Below is a small trained network, with its code and all its weights. Each question gives an input and a class and asks what happens when units are switched off, that is, made to give their printed mean instead of their output.

import numpy as np


def w(rows, s, z=0):
    codes = np.array(rows[::2]) - 128.0
    scale = np.full(codes.shape[1], s)
    scale[-1] = z or s
    return codes * scale


def norm(h):
    return h / np.sqrt((h * h).mean(-1, keepdims=True) + 1e-5)


def f(y):
    return y / 2 * (1 + np.tanh(0.7978845608 * (y + 0.044715 * y**3)))


def log_softmax(a):
    a = a - a.max(-1, keepdims=True)
    return a - np.log(np.exp(a).sum(-1, keepdims=True))


def net(x, mask):
    res = np.array(x, float).reshape(1, 5) / 4 @ E
    u = 0
    for l in range(2):
        y = f(norm(res) @ A[l][:, :-1].T + A[l][:, -1])
        res = res + np.where(mask[u : u + 8], y, B[l][:, -1]) @ B[l][:, :-1]
        u += 8
    return log_softmax(norm(res)[-1] @ U[:, :-1].T + U[:, -1])


A, B = {}, {}
E = w([
[125,129,73,130,126],'x0',
[77,127,47,91,83],'x1',
[151,137,102,110,1],'x2',
[96,100,161,157,67],'x3',
[120,155,127,60,164],'x4',
],0.0091)
A[0] = w([
[99,74,153,213,129,176],'L0N1',
[98,201,117,238,136,254],'L0N2',
[126,83,98,3,162,94],'L0N3',
[254,132,163,68,171,61],'L0N4',
[96,166,210,161,59,68],'L0N5',
[118,25,215,58,120,224],'L0N6',
[87,100,80,18,189,118],'L0N7',
[152,20,69,38,150,181],'L0N8',
],0.0097,0.0035)
B[0] = w([
[118,69,140,154,130,253],'L0N1',
[206,84,113,136,118,248],'L0N2',
[52,126,118,217,157,202],'L0N3',
[108,200,222,2,133,225],'L0N4',
[55,86,118,66,155,206],'L0N5',
[93,141,96,160,86,237],'L0N6',
[106,210,30,208,162,240],'L0N7',
[162,231,74,161,140,202],'L0N8',
],0.0087,0.0039)
A[1] = w([
[149,129,107,125,184,20],'L1N1',
[157,85,139,186,147,101],'L1N2',
[86,179,83,168,187,41],'L1N3',
[147,127,131,80,175,6],'L1N4',
[116,191,246,133,141,208],'L1N5',
[167,165,142,163,171,113],'L1N6',
[91,184,201,109,143,79],'L1N7',
[63,124,134,114,118,71],'L1N8',
],0.014,0.002)
B[1] = w([
[42,181,155,128,76,154],'L1N1',
[138,53,204,159,255,198],'L1N2',
[25,249,173,148,125,254],'L1N3',
[122,226,245,36,36,143],'L1N4',
[225,133,108,56,173,241],'L1N5',
[115,55,84,61,56,189],'L1N6',
[196,143,176,15,109,196],'L1N7',
[163,92,143,99,71,154],'L1N8',
],0.0072,0.0058)
U = w([
[125,7,148,191,207,185],'0',
[139,116,27,154,125,33],'1',
[66,48,121,113,38,38],'2',
[36,216,57,147,171,198],'3',
[148,140,160,49,175,251],'4',
],0.012,0.0032)

Each question gives the input, the list of numbers given to net, and the class t.
The units are the neurons (one row each of A and B). Each row of codes is followed by its name. A weight is (code - 128) times the scale printed after its matrix; where a second scale follows, it is the last column's (A, B and U).
mask holds one flag per neuron, layer by layer. A switched-off neuron (its flag False) gives its mean, the last column of its row in B, instead of its output. The means were averaged over made-up inputs and are rounded, as every weight is.
A unit's drop is (log p(t) with every unit on - log p(t) with that unit switched off) / (log p(t) with every unit on - log p(t) with every unit switched off).
The circuit of an input: a set's keep is (log p(t) with only the set's units on - log p(t) with every unit switched off) / (log p(t) with every unit on - log p(t) with every unit switched off). Starting from the 12 units with the biggest drops (on a tie, the unit counted first), units are removed one at a time, each time the one whose removal leaves the highest keep (on an exact tie, the one counted first), for as long as the keep stays at least 0.8.
units of the circuit, in order: the units of the circuit, biggest drop first
unit that matters most: the unit with the biggest drop
top k neurons: the k neurons with the biggest drops, biggest first
top k neurons in layer l: the k neurons of layer l with the biggest drops, biggest first
drop when u is switched off: that unit's drop, to one decimal
input [-3,2,1,6,5], class 2: top 3 neurons -> [L1N8; L0N7; L1N3]
input [6,-2,6,0,2], class 1: units of the circuit, in order -> [L1N3; L0N4]
input [-1,0,5,-8,5], class 3: units of the circuit, in order -> [L0N3]
input [-8,1,-4,-2,6], class 3: top 4 neurons -> [L0N7; L1N3; L0N3; L0N6]
input [-5,1,4,-1,-8], class 0: top 2 neurons -> [L0N4; L1N2]
input [3,-2,2,-5,-3], class 4: top 2 neurons -> [L0N4; L0N7]
input [1,-1,1,-5,-5], class 0: top 3 neurons in layer 0 -> [L0N2; L0N5; L0N8]
input [2,-2,3,0,8], class 3: top 2 neurons in layer 0 -> [L0N7; L0N3]
input [0,2,-3,7,0], class 0: top 3 neurons in layer 0 -> [L0N1; L0N4; L0N2]
input [-5,2,2,-6,7], class 3: top 2 neurons -> [L0N7; L0N3]
input [2,-2,4,1,2], class 2: top 3 neurons in layer 1 -> [L1N5; L1N3; L1N7]
input [-6,3,-3,-3,8], class 3: drop when L0N7 is switched off -> 0.2
input [-4,2,1,7,-8], class 0: drop when L0N4 is switched off -> 0.2
input [4,-4,7,-3,-5], class 0: unit that matters most -> L0N4
input [-3,6,-2,5,-6], class 0: drop when L0N1 is switched off -> 0.2
